Here are made-up nodes, facts about them, and rows of numbers that follow some of those facts. Name the node behind each unnamed row.

How the nodes are related:
ξ tinafel <- bime
ξ godal <- bisto dredal setron
ξ gapla <- boflol
ξ fotal <- bralak grebrakla poga
ξ vubren <- bralak brenes draplal fami flutrunim gaplus groflon grufos klaruskar misutis mufes pleru setron sodrol stuskas tudrak
ξ rabru <- bralak druker sazi
ξ postel <- brefes plusar
ξ pliplebrun <- brefes pabul stuplus
ξ brugok <- bregutem flodrok mople
ξ bruzakli <- brobu grobo kaplon stuskas tudrak
ξ klaruskar <- brobu fepli kebron rabru skagrin steplir triklur
ξ griplol <- brogo nitri
ξ vido <- brogo poto trirerik zulom
ξ noskidros <- brogo
ξ vonol <- brugok druker kladak klukite lebuskal noskidros pamiskik tepam
ξ zeflo <- bruzakli lumavir plati
ξ skivum <- bruzakli gruden nekem vido
ξ sodrol <- digrol kladak mutru pliplebrun sedra stetil tenis tinafel zeflo
ξ todrilo <- digrol griplol
ξ ploben <- digrol
ξ klukite <- digrol
ξ sava <- driklemur flenur gabrik gapla kebron plizil sodrol stetil vubren
ξ grefol <- driklemur mulus
ξ drede <- driskis gukler migrel plati
ξ flikle <- driskis
ξ moru <- driskis
ξ bisto <- druker
ξ natror <- fami grobrok
ξ flenur <- fami
ξ kebron <- feplek
ξ brobu <- fepli mipli nabron
ξ nimal <- fitu fotal grasteke pamiskik pluzar
ξ poto <- fladam pleru sedra
ξ gregroflus <- flenur klukite nitri
ξ setron <- flikle flosar
ξ nanom <- flodrok kladak lebuskal poto tudrak
ξ mefleplu <- flosar natror
ξ digrol <- flutrunim grefol
ξ flodrok <- fuberos
ξ zamam <- funum natror pluston sinonal
ξ nista <- gobas latre
ξ dida <- godal sedra
ξ zubri <- gofladri
ξ biguk <- gofladri
ξ plusar <- groflon tepam tinafel
ξ removol <- groflon keme klaruskar
ξ gaplus <- gruden pigrebra plati setron sopon
ξ gafuvol <- gubogru
ξ klaplesus <- keme
ξ gofladri <- keme
ξ lepam <- keme vitrur
ξ kaplon <- klatron trakol
ξ maplu <- kupem
ξ fitu <- latre
ξ stetil <- lebuskal pliplebrun trustom
ξ luflu <- leklek
ξ mipli <- leklek sazim
ξ gruden <- misutis
ξ pamiskik <- mople
ξ grobo <- moru
ξ gukler <- muskar
ξ trakol <- nekem steplir
ξ mutru <- nodren zulom
ξ stuplus <- noskidros
ξ vibrudra <- pifo plemiklos
ξ trirerik <- platek sopon
ξ plati <- platek
ξ gosim <- pleru tudrak
ξ pigrebra <- ploben trutrin
ξ drogru <- rusalo
ξ klogum <- sazim
ξ bregutem <- siba
ξ druker <- steplir
ξ lebuskal <- steplir
ξ fami <- telodrik
ξ bime <- telodrik
ξ sopon <- telodrik
ξ klatron <- tenis
ξ platek <- tiflon
ξ fleru <- tiflon
ξ pifo <- trakol trustom trutrin
ξ kladak <- tramel
ξ pluston <- trilin
ξ fladam <- trilin
ξ tepam <- trirerik
ξ fleles <- trirerik
ξ tenis <- troru
ξ rapar <- vitrur
ξ grebrakla <- zulom
ξ gabrik <- zulom
[biguk bime bregutem brenes brobu brugok digrol drede driklemur driskis drogru druker fepli fleru flikle gabrik gafuvol gapla gobas godal grasteke grefol griplol grobo grobrok groflon gruden grufos gukler kaplon kebron keme klaplesus klogum kupem latre lebuskal leklek lumavir maplu mipli mople mulus muskar mutru nabron natror nekem nimal nitri noskidros pabul pamiskik pigrebra platek plemiklos pleru pleser ploben pluston poga postel poto rapar removol sazi sazim sedra siba sinonal skagrin sodrol stuplus stuskas tepam tiflon todrilo trakol triklur trilin trustom tudrak vibrudra vido vitrur vonol zeflo] ε a
[bisto bralak brefes dida draplal fami feplek fitu flodrok flutrunim fotal fuberos funum gaplus gregroflus gubogru kipus klatron luflu mefleplu nanom nodren plati plizil plusar pluzar rabru rusalo setron stetil tenis tinafel tramel trirerik troru vubren zamam zulom] ε c
[boflol brogo bruzakli dredal fladam fleles flenur flosar gofladri gosim grebrakla kladak klaruskar klukite lepam migrel misutis moru mufes nista pifo pliplebrun posok sava skivum sopon steplir telodrik trutrin zubri] ε b

Named rows:
[-19   3   6   6 -25  -2  19  -2  16 -12  10 -27   5   1  18  15 -14  -5
  -5  29  -9  40  -3   3  -8  -6 -43   6] -> feplek
[ 10  11  21 -20 -24  -6  21  11 -25  -9 -24  14 -27   1  -9  -8   1 -32
  20 -18  -9  -3  13 -16  17  29 -26  -2] -> klukite
[ 19 -18 -18 -10  12   4   4   3   5   0  20 -13  18   8   1 -22 -13  -4
 -12   8   1  -2  -2  -6  -3 -11  39  12] -> flikle
[  2 -20  12   5   5  23 -22  12   5  15 -17 -21 -33  23  28  -6  25  17
 -26 -36 -18 -23 -13  11 -15  29  13   9] -> latre
[  2  -5  13 -21 -16  -8  16  19  -7 -10 -15   8 -61 -20 -10   9   5  -4
  -2 -30  27 -25 -29  38  23  45   4 -30] -> nista
[ -4 -19  10   8   6  20 -24   8   6  19 -12 -14 -21  17  19  -7  21  22
 -22 -32 -13 -26 -22  14  -8  17  14   8] -> gobas
[-12 -15  -4   7  18  11 -45  -7   6  28   8  -7  -4  18  -8 -11  -1   5
  10   3 -13 -20  13 -30  -4  -6  18  15] -> tiflon
[  8 -13  14 -17 -24   5   7   9 -11 -16 -12  -2 -75  -5   0   0  18  -6
   5 -30   5 -15  -8  27  15  47 -14 -13] -> grebrakla
[-18  -6  24  16 -22  -1   5 -10  23 -16  17 -22 -25   9  15   2  -3  12
   5  11 -10  14  15   0 -27   7 -60  24] -> zulom
[ 31   5  14  -1  64 -24 -15   1   4  17 -16  26  17 -24   6   8  13  40
   8   6  12 -15 -27  31 -22 -12  26 -27] -> vibrudra
[-39  18   4  19 -30  -7  14 -16  20 -22   4  10   2  -6   0  26 -14  15
 -11  11  34   8 -14  22   8 -13 -34  -8] -> luflu
[ 14  -5  16 -13 -28  10 -11   2 -14  -1   2   7 -40 -16 -25 -22  13 -22
  28  11 -17  22  23 -20  22  19 -30  -6] -> telodrik
[  9  -1  -4   0  10  15 -14  -3  -5   3   8   0  15  28  -5  -6  13  -3
  -6  11 -10 -13   4 -13  -4 -13   6  12] -> lumavir
[ 18 -25  -9  21   4  21 -12   7   5  10   3   6  27 -42  -5 -29  18  25
 -46 -12  -1  17   4 -14  24   8  32  -6] -> natror
[-23 -15   3  31 -13 -19  30  -1  21 -15   5   1  15 -85  -5  10 -16  30
 -47   2  38  40  -6   9  26  19   4 -14] -> zamam
[ 12 -13 -10  24   5  25 -20   6   8  17  -2  12  28 -45  -5 -24  19  32
 -43 -17  -2  13   8 -13  24   6  31 -10] -> pluston
[ 25   7   4   4  41 -11 -24 -10   9   2   5  26  14   4  -4  -4  15  31
  13  10  -3 -20  -6  16 -25 -22  10  -9] -> trakol
[ 14   0   3  13  27   4 -34 -15  12   4  10  25  10  14   0 -21  22  31
  17   8 -10 -20  10   0 -21 -30  -6   3] -> nekem
[ -8  -7  -7  -1  25   2   9  10 -12 -10 -14 -12 -21  -4   9  28   6  11
 -38 -48  17 -47 -24  28 -15  34  50  -8] -> nimal
[ -1   9 -12   6  17  -7  -1 -17   0 -10   3  24  17   1   2  -8   0   8
   3 -25   3 -32  22  -6 -13 -19  26   5] -> poto
[ 14   8  11 -18 -25  -9  13   2 -21 -13  -5  14 -29  -4 -13 -20   7 -33
  33 -21 -10   2  25 -13   8  21 -24  -1] -> kladak

Rows to name:
No name comes twice in this set of rows, the named rows included.
[ 26  12   7 -21 -30   5  -7  -4  -4  -7  -2  21 -36   0   1 -27  10 -20
  48  -5 -28  18  26   5   0   6 -38  -7] -> steplir
[-13  10  -8   6  22   2 -21  11 -11  22 -12 -13   3   5  -7  19   5 -10
   6 -17 -28 -14  23 -33 -18  12  22   1] -> tepam
[ -7  10   4 -15  -6 -21   4   0 -13  -9  -3  29 -49 -25 -37  12  -9 -18
  36  -6  12 -14  16  -1  21  20   4 -21] -> fleles
[ -3   0   6  13   5  15 -15   4   1  16 -19  -9  -9  16  23  -7  15  -1
  -5 -45 -28 -21  23 -16 -21  14  10  14] -> mople
[ 44  -7  26 -31  -2 -19 -13  -1  -4   0   0  23 -34 -13  -8 -24  15   3
  42  24 -18  20   1  14   6   8 -39 -21] -> trutrin
[ -7  19 -18   1  38 -18  31   7 -26  -9 -18  -1  13 -11  -8  33  -8 -13
 -14 -41  16 -36   5   0 -14  15  57  -8] -> vonol
[-17   4  -2   5   2 -29  59  -9   1 -43  20 -15  13 -29  -9  43 -26  -9
 -19  28  46  19 -11  21  -5   4  -2 -12] -> vubren
[ 34  -3  24  -2  48 -12 -40   2  14  32 -16  21   8  -7  10 -12  22  44
  20   8 -15  -5 -14  19 -29  -9  -4 -11] -> plemiklos
[-49  -1  14  21  -9 -26   4 -18  20  -3  11  -5 -19 -19  -1  19 -27  10
  17   3   6   2  26  -9 -18   4 -31   4] -> trirerik
[  7 -14  -2  27   3  17 -27  -6  11  12   3  17  23 -17   4 -38  21  28
 -17 -21 -18   1  27 -22   6  -7  15   9] -> trilin
[ 10   7 -16  -4  32   5  19   5 -23 -14   5  -8  30   6 -16  19   4 -13
 -19   9   5 -14   0  -6  -8  -9  33   0] -> sodrol
[ -7 -15  -2   5 -24 -19  30  -7  28 -15  27 -26  -3 -16  15  -9 -30  -4
  -4  19   7  31   4   5  -8  -1 -21  21] -> setron
[ 14  14  -5 -24 -18 -14  27  -2 -18 -30   0  33 -26 -18 -28  -2  -7 -21
  25  -4  21  -3  10  16  22   6   0 -20] -> gosim
[-31  10  17   5  -6 -33  60   5  -4 -18 -14 -13  18 -19  -1  33 -24  -3
 -20   3  26   9 -12  -1  -4  17 -20   3] -> gregroflus

The same nodes again, as new rows of numbers:
Known rows:
[ 33   5 -10 -39 -40  -5 -10   6  31 -10  27   0  18 -32  45  -5  12 -33
  -2 -17   7 -25  23   0 -20 -23 -11 -11  13] -> gofladri
[-23  -3   1  12  15   9  -7  13  25 -13  24 -15  -2  -9  22 -17   2  11
  35 -22  23  38 -41  -3 -22  41  -9   1  35] -> fotal
[  6  -1  -8 -14  25  20  -4 -15  18  -5   3  11   6   8 -53 -31  32  17
  42 -28 -23  14 -17 -10   1   1 -24 -10   9] -> fami
[-14  -1  13  21  16  -4  -8  14 -20  12  -2 -16   5   5  13  17 -15 -15
 -12  -3 -20 -23   2 -12 -41   2   4 -17 -25] -> fleru
[ -5  -9   7  -4   4  11  -1 -10  20 -22   2   2  -7   7 -38 -34  18  22
  30 -16   9  13 -24   1  14  -5 -27 -20   3] -> draplal
[ 11   1 -13   2   7  37 -17 -42  29   6  -6  -5  19  17 -44 -18  29   6
  23 -24 -12  38  19   9 -34  15  -8 -21   9] -> funum
[ 42  -8 -13  25 -31 -43  -5  -9 -27 -25  13 -29  -4   5 -36  23 -14 -14
  -9  20  19   3  30   0  32   6  -8 -18 -27] -> leklek
[-19  -2  14   1  15   9  12 -12  23   4  -7  -3   2   4   1 -18  14  10
  -4 -16  22  26 -17  31  -6  18 -11 -26  17] -> bisto
[ -3  17   6  -4  39  -4  20  -2  15  21   2   3  -6   4  -5 -50  20   8
  17 -19 -23  12 -36  26  -4  34   2 -30  10] -> dida
[ 28   0   8   2 -53  -4  -8  34  14 -40 -10  -5  -2 -27  -9   3  21 -11
 -27 -20  10 -23  69  -1  11 -29  -8  18 -20] -> keme
[-25 -15  -8  31  -6  31 -16   0  27 -22   2 -14   1  -8  15  15  -6   4
  -3 -13  50  44  -2   1 -35  25 -23   0  47] -> pluzar
[ 48  -1 -16   8   8 -36  17 -15  -6  -6  32 -45  18  -5 -33 -19  -6 -22
  23 -14  10  16 -33  21  -5  39 -11 -51   4] -> luflu
[ -4 -18  -1 -10   7  16  18 -19   6 -22 -10  -7  11   2 -33 -12  -2   2
 -12  -7  14  11 -38  25  -7   7 -19  -8   6] -> tenis
[  0   9  -9 -19  10  25 -17 -39  14  23  14  20  23  14  39   8  -1  -8
   3  23 -16  16   8   1  -3 -11   5 -36  16] -> fladam
[-19  21  11  24   9 -28 -10  46 -12  18  20 -16 -22 -16  62   2 -15   0
  13  -2  -3  22  -4 -14 -14  43  36  28  23] -> nimal
[  7   6 -21  15  25 -19   6  23  12  10  10 -11 -23 -26   2 -44  -2  24
  22 -39  -9  31 -16  -6 -16  45 -25  18  59] -> fitu
[-11  -5  22  -5  23  23   6  -5  19   2   4 -10 -11  21 -22 -44  14  30
  26 -24  -8   7 -14   9 -22   7 -29 -29   8] -> setron
[ 52   9 -14  10 -17 -77  23  16 -27   1  11  -3 -20  -4 -44 -33  -8   6
  13  -4 -13  -8  17   0  56  -2  -8  -3 -14] -> nabron
[ -5  -2  13  14 -28  -9  -5  12   3 -23   8   4 -18   2  17   7   1  12
  -5  12  27  15  25   2  31 -14   7  14  -5] -> sazi
[ 15  20  -6  11  -9 -26  -4   5 -14   9   3 -27   5  -8  -2  12  -7 -23
 -11  -4 -15  -7  23   2 -40  21  27  12   0] -> drogru
[-19   6  18  -4  35  32 -11 -21  22  16  20 -13  14  27 -10 -24  30   1
  41 -19 -16  25 -13  15 -50  35   9 -37  -2] -> mefleplu

Which node is each row?
No name comes twice in this set of rows, the named rows included.
[-22  -1  19  -9  31  19   4   7  14   4  18 -16  -6  22  -2 -29  11  11
  28 -14  -7  -3 -44  12 -39  18 -15 -32  -2] -> gaplus
[ -1 -10  -7  -9  13  13  -5 -18  -1  13  20  -4  -9  12  15   0 -35   8
  -3   8   2 -25   3 -22 -63 -33 -45 -33   9] -> migrel
[ 16  -4   6  10 -46  -2  -7  27  13 -33  -7 -14   6 -25  -3  16  17 -28
 -26 -16  17 -24  65   8  -9 -18  -1  18 -20] -> vitrur
[ -6  11  11   0  25  41 -22 -37  25  16  15 -17  29  25   1  -6  37 -16
  38 -16 -13  35 -11  22 -61  41  30 -47   6] -> zamam
[  6  16  -8 -59  -2 -23  33 -18  -2  27  24  14   4   7  28 -22 -18  -7
  -1  12   7 -13 -27  31 -18  -2   8  29  32] -> pifo
[  4   4   8  -6   5 -15   9  11  20 -10  16 -10  -6  -6   0 -39  21   0
  22 -21   9  26 -33  27  15  31  -4 -15  11] -> rabru
[  1  11  -2 -54  11   3  -4  -1   0  10  45  13  24   2  55  -2  -4 -29
  47   8 -18 -13 -75  -8   1  13  34   0   7] -> sava
[  1   2 -18 -44  10  12   7 -16   2  13   5  20  30 -18  27  18  -9 -22
 -16  10 -15 -17 -39  -8   3  -7  -3  -6  15] -> pliplebrun
[  3   7  14  14   4 -36  14  15 -22  13  -1 -14 -26  17 -11 -15 -18  24
   2   6  -8 -18   9   2   6  -3  -9 -12 -23] -> grobo
[ -8 -14  14  12 -25  15 -13  18   4 -38 -14   5  -8   0  -1  13  14   2
 -12   6  19 -11  32 -10  25 -35  -4   5 -28] -> groflon
[-11  -9  17  30  -1  -6   3   8 -13   1 -14  -3 -23  20 -30   1 -18  22
  -9  13  -7 -22  40 -18 -30 -26 -25  -3 -17] -> driskis
[-15 -24  -6   4   2  49  -1 -25  17 -36 -24   7  27 -19 -34  21   6 -16
 -28 -12  26   2 -18  14  -9   0 -25 -14   3] -> brefes
[-20  -3  14  -2  37  21   5 -20  10  11 -12   3  22   1  38   1  19 -25
 -13  -4  12  24 -50  38  -4  45  14 -56   5] -> nanom

